Here is a tiny trained network, its code and every weight. The questions are about switching its units off for an input and a class, where a switched-off unit gives its printed mean instead of its output.

import numpy as np


def w(rows, s, z=0):
    codes = np.array(rows[::2]) - 128.0
    scale = np.full(codes.shape[1], s)
    scale[-1] = z or s
    return codes * scale


def f(y):
    return y / 2 * (1 + np.tanh(0.7978845608 * (y + 0.044715 * y**3)))


def log_softmax(a):
    a = a - a.max(-1, keepdims=True)
    return a - np.log(np.exp(a).sum(-1, keepdims=True))


def net(x, mask):
    res = np.array(x, float).reshape(1, 5) / 4 @ E
    y = f(res @ A[0][:, :-1].T + A[0][:, -1])
    res = res + np.where(mask, y, B[0][:, -1]) @ B[0][:, :-1]
    return log_softmax(res[-1] @ U[:, :-1].T + U[:, -1])


A, B = {}, {}
E = w([
[139,139,123,151,116,133,156],'x0',
[42,184,58,181,76,101,24],'x1',
[119,114,132,105,116,109,128],'x2',
[179,6,128,190,89,81,37],'x3',
[169,218,178,170,192,57,100],'x4',
],0.012)
A[0] = w([
[151,175,169,67,132,181,157,216],'neuron 0',
[71,189,126,121,180,60,106,199],'neuron 1',
[116,111,102,208,75,136,38,73],'neuron 2',
[132,148,134,161,157,8,105,179],'neuron 3',
[185,60,103,124,133,138,138,253],'neuron 4',
[63,145,35,125,62,145,70,242],'neuron 5',
[86,190,51,122,118,129,136,122],'neuron 6',
[131,170,109,153,170,86,117,141],'neuron 7',
[189,148,216,117,161,85,124,165],'neuron 8',
[104,145,145,72,173,218,167,219],'neuron 9',
[159,192,165,105,119,79,128,190],'neuron 10',
],0.012,0.0043)
B[0] = w([
[97,146,131,90,99,1,164,224],'neuron 0',
[109,173,38,169,86,108,95,218],'neuron 1',
[133,131,148,102,213,37,231,225],'neuron 2',
[168,119,102,169,143,79,117,214],'neuron 3',
[213,20,157,80,239,129,113,207],'neuron 4',
[27,164,163,62,141,146,156,248],'neuron 5',
[97,155,118,46,77,150,10,196],'neuron 6',
[165,199,75,160,110,127,85,183],'neuron 7',
[203,139,144,249,167,112,91,220],'neuron 8',
[39,90,176,152,117,109,206,236],'neuron 9',
[139,158,26,215,86,105,129,198],'neuron 10',
],0.0096,0.015)
U = w([
[63,135,219,57,166,67,190,251],'0',
[128,205,159,182,169,2,155,200],'1',
[18,193,185,68,88,232,102,42],'2',
[111,204,75,138,66,120,29,25],'3',
[205,48,179,50,200,214,83,126],'4',
[218,127,205,224,192,143,28,18],'5',
],0.0083,0.0015)

Each question gives the input, the list of numbers given to net, and the class t.
The units are the neurons (one row each of A and B). Each row of codes is followed by its name. A weight is (code - 128) times the scale printed after its matrix; where a second scale follows, it is the last column's (A, B and U).
mask holds one flag per neuron, in row order. A switched-off neuron (its flag False) gives its mean, the last column of its row in B, instead of its output. The means were averaged over made-up inputs and are rounded, as every weight is.
A unit's drop is (log p(t) with every unit on - log p(t) with that unit switched off) / (log p(t) with every unit on - log p(t) with every unit switched off).
The circuit of an input: a set's keep is (log p(t) with only the set's units on - log p(t) with every unit switched off) / (log p(t) with every unit on - log p(t) with every unit switched off). Starting from all 11 units, units are removed one at a time, each time the one whose removal leaves the highest keep (on an exact tie, the one counted first), for as long as the keep stays at least 0.8.
units of the circuit, in order: the units of the circuit, biggest drop first
k most important neurons: the k neurons with the biggest drops, biggest first
drop when u is switched off: that unit's drop, to one decimal
input [-6,-1,6,3,-8], class 4: units of the circuit, in order => (neuron 4)
input [-5,0,3,2,6], class 5: units of the circuit, in order => (neuron 0; neuron 8)
input [-2,1,3,-6,6], class 3: 2 most important neurons => (neuron 2; neuron 1)
input [4,2,8,8,-8], class 0: 2 most important neurons => (neuron 2; neuron 5)
input [-5,-7,5,-8,2], class 1: 3 most important neurons => (neuron 8; neuron 10; neuron 5)
input [6,0,1,5,1], class 5: 3 most important neurons => (neuron 0; neuron 5; neuron 9)
input [-5,3,1,-8,-4], class 2: 2 most important neurons => (neuron 6; neuron 2)
input [-6,1,3,-8,2], class 3: 2 most important neurons => (neuron 6; neuron 2)
input [0,2,8,-8,0], class 2: 2 most important neurons => (neuron 6; neuron 9)
input [-4,1,3,-1,-4], class 2: 2 most important neurons => (neuron 2; neuron 0)
input [5,2,-3,7,-6], class 0: 2 most important neurons => (neuron 2; neuron 5)
input [3,-6,-2,8,-1], class 4: drop when neuron 4 is switched off => 0.4
input [-3,8,5,5,-4], class 0: drop when neuron 2 is switched off => 0.6
input [8,2,-1,-8,8], class 3: most important neuron => (neuron 6)
input [-1,-1,8,7,-7], class 4: drop when neuron 4 is switched off => 0.7
input [6,6,2,-8,1], class 3: drop when neuron 1 is switched off => 0.6
